Here is a tiny trained network, its code and every weight. The questions are about switching its units off for an input and a class, where a switched-off unit gives its printed mean instead of its output.

import numpy as np


def w(rows, s, z=0):
    codes = np.array(rows[::2]) - 128.0
    scale = np.full(codes.shape[1], s)
    scale[-1] = z or s
    return codes * scale


def f(y):
    return np.maximum(y, 0)


def log_softmax(a):
    a = a - a.max(-1, keepdims=True)
    return a - np.log(np.exp(a).sum(-1, keepdims=True))


def net(x, mask):
    res = np.array(x, float).reshape(1, 6) / 4 @ E
    y = f(res @ A[0][:, :-1].T + A[0][:, -1])
    res = res + np.where(mask, y, B[0][:, -1]) @ B[0][:, :-1]
    return log_softmax(res[-1] @ U[:, :-1].T + U[:, -1])


A, B = {}, {}
E = w([
[130,73,116,254,181,180,102,108,216],'x0',
[128,131,126,140,140,120,140,139,120],'x1',
[140,122,122,105,116,131,116,126,153],'x2',
[117,129,131,104,147,130,129,132,130],'x3',
[2,116,136,160,75,127,105,254,150],'x4',
[132,94,40,133,153,104,16,139,51],'x5',
],0.014)
A[0] = w([
[163,77,123,147,178,156,108,136,166,143],'neuron 1',
[105,163,156,77,82,75,148,186,71,239],'neuron 2',
[76,156,188,136,72,141,203,186,197,162],'neuron 3',
[218,193,126,111,124,100,166,43,53,255],'neuron 4',
[23,105,134,154,98,174,89,220,170,137],'neuron 5',
[195,128,95,126,191,149,63,66,78,184],'neuron 6',
[105,148,239,119,58,110,156,127,142,250],'neuron 7',
[82,122,94,110,50,57,67,171,132,167],'neuron 8',
[143,99,118,184,183,215,112,141,173,143],'neuron 9',
[126,32,116,183,200,112,73,127,145,95],'neuron 10',
[113,102,52,110,104,82,2,169,73,199],'neuron 11',
[171,170,233,129,155,151,210,67,158,231],'neuron 12',
[115,130,140,175,231,218,139,66,220,195],'neuron 13',
],0.0093,0.0052)
B[0] = w([
[121,107,126,202,146,123,88,106,114,169],'neuron 1',
[161,145,161,94,126,146,161,188,65,219],'neuron 2',
[190,200,210,135,117,168,133,136,177,207],'neuron 3',
[167,140,73,67,161,76,211,106,165,249],'neuron 4',
[37,169,137,214,104,161,97,170,147,218],'neuron 5',
[188,137,135,132,194,57,80,86,133,218],'neuron 6',
[185,135,181,91,74,132,142,178,128,198],'neuron 7',
[115,112,136,139,141,139,139,177,56,198],'neuron 8',
[59,96,135,254,112,119,105,90,202,186],'neuron 9',
[73,123,127,159,140,81,74,78,165,183],'neuron 10',
[107,108,81,155,176,90,143,165,48,240],'neuron 11',
[152,46,77,94,29,169,211,169,150,228],'neuron 12',
[162,78,113,221,104,148,158,68,154,215],'neuron 13',
],0.0087,0.021)
U = w([
[163,109,82,14,79,111,205,131,168,238],'0',
[171,1,55,176,79,205,166,88,160,173],'1',
[183,227,221,106,95,171,123,183,111,158],'2',
[86,203,159,191,69,204,124,111,230,72],'3',
[188,251,48,59,220,61,113,86,81,168],'4',
[151,136,138,158,209,36,50,10,169,109],'5',
[83,82,110,131,122,129,137,208,24,64],'6',
[10,125,68,181,122,129,42,142,144,3],'7',
],0.0072,0.003)

Each question gives the input, the list of numbers given to net, and the class t.
The units are the neurons (one row each of A and B). Each row of codes is followed by its name. A weight is (code - 128) times the scale printed after its matrix; where a second scale follows, it is the last column's (A, B and U).
mask holds one flag per neuron, in row order. A switched-off neuron (its flag False) gives its mean, the last column of its row in B, instead of its output. The means were averaged over made-up inputs and are rounded, as every weight is.
A unit's drop is (log p(t) with every unit on - log p(t) with that unit switched off) / (log p(t) with every unit on - log p(t) with every unit switched off).
The circuit of an input: a set's keep is (log p(t) with only the set's units on - log p(t) with every unit switched off) / (log p(t) with every unit on - log p(t) with every unit switched off). Starting from the 12 units with the biggest drops (on a tie, the unit counted first), units are removed one at a time, each time the one whose removal leaves the highest keep (on an exact tie, the one counted first), for as long as the keep stays at least 0.8.
units of the circuit, in order: the units of the circuit, biggest drop first
k most important neurons: the k neurons with the biggest drops, biggest first
drop when u is switched off: that unit's drop, to one decimal
input [-3,0,5,-3,-3,1], class 4: units of the circuit, in order	[neuron 12; neuron 13]
input [-5,8,-2,-4,-8,0], class 0: 2 most important neurons	[neuron 12; neuron 11]
input [3,2,1,-4,0,6], class 5: 2 most important neurons	[neuron 6; neuron 12]
input [3,-3,-1,4,-3,1], class 5: units of the circuit, in order	[neuron 6; neuron 12]
input [1,0,-6,-6,5,3], class 7: units of the circuit, in order	[neuron 5]
input [-1,-7,-1,-6,-8,-2], class 0: units of the circuit, in order	[neuron 12; neuron 4]
input [1,8,6,1,4,2], class 7: 2 most important neurons	[neuron 5; neuron 12]
input [8,-2,4,-7,-6,1], class 5: 2 most important neurons	[neuron 6; neuron 10]
input [-8,-1,7,3,0,5], class 4: 3 most important neurons	[neuron 12; neuron 5; neuron 4]
input [1,-3,8,-7,7,0], class 3: 2 most important neurons	[neuron 5; neuron 3]
input [0,-6,-7,-6,-5,8], class 4: 2 most important neurons	[neuron 9; neuron 4]
input [1,-4,4,-7,-5,8], class 5: drop when neuron 6 is switched off	0.3
input [1,0,8,8,3,7], class 7: drop when neuron 5 is switched off	0.2
input [1,8,6,-3,-8,7], class 5: units of the circuit, in order	[neuron 6]
input [1,-5,1,-6,3,4], class 7: drop when neuron 2 is switched off	0.2
input [-3,-1,-5,0,-5,-1], class 0: drop when neuron 12 is switched off	0.4
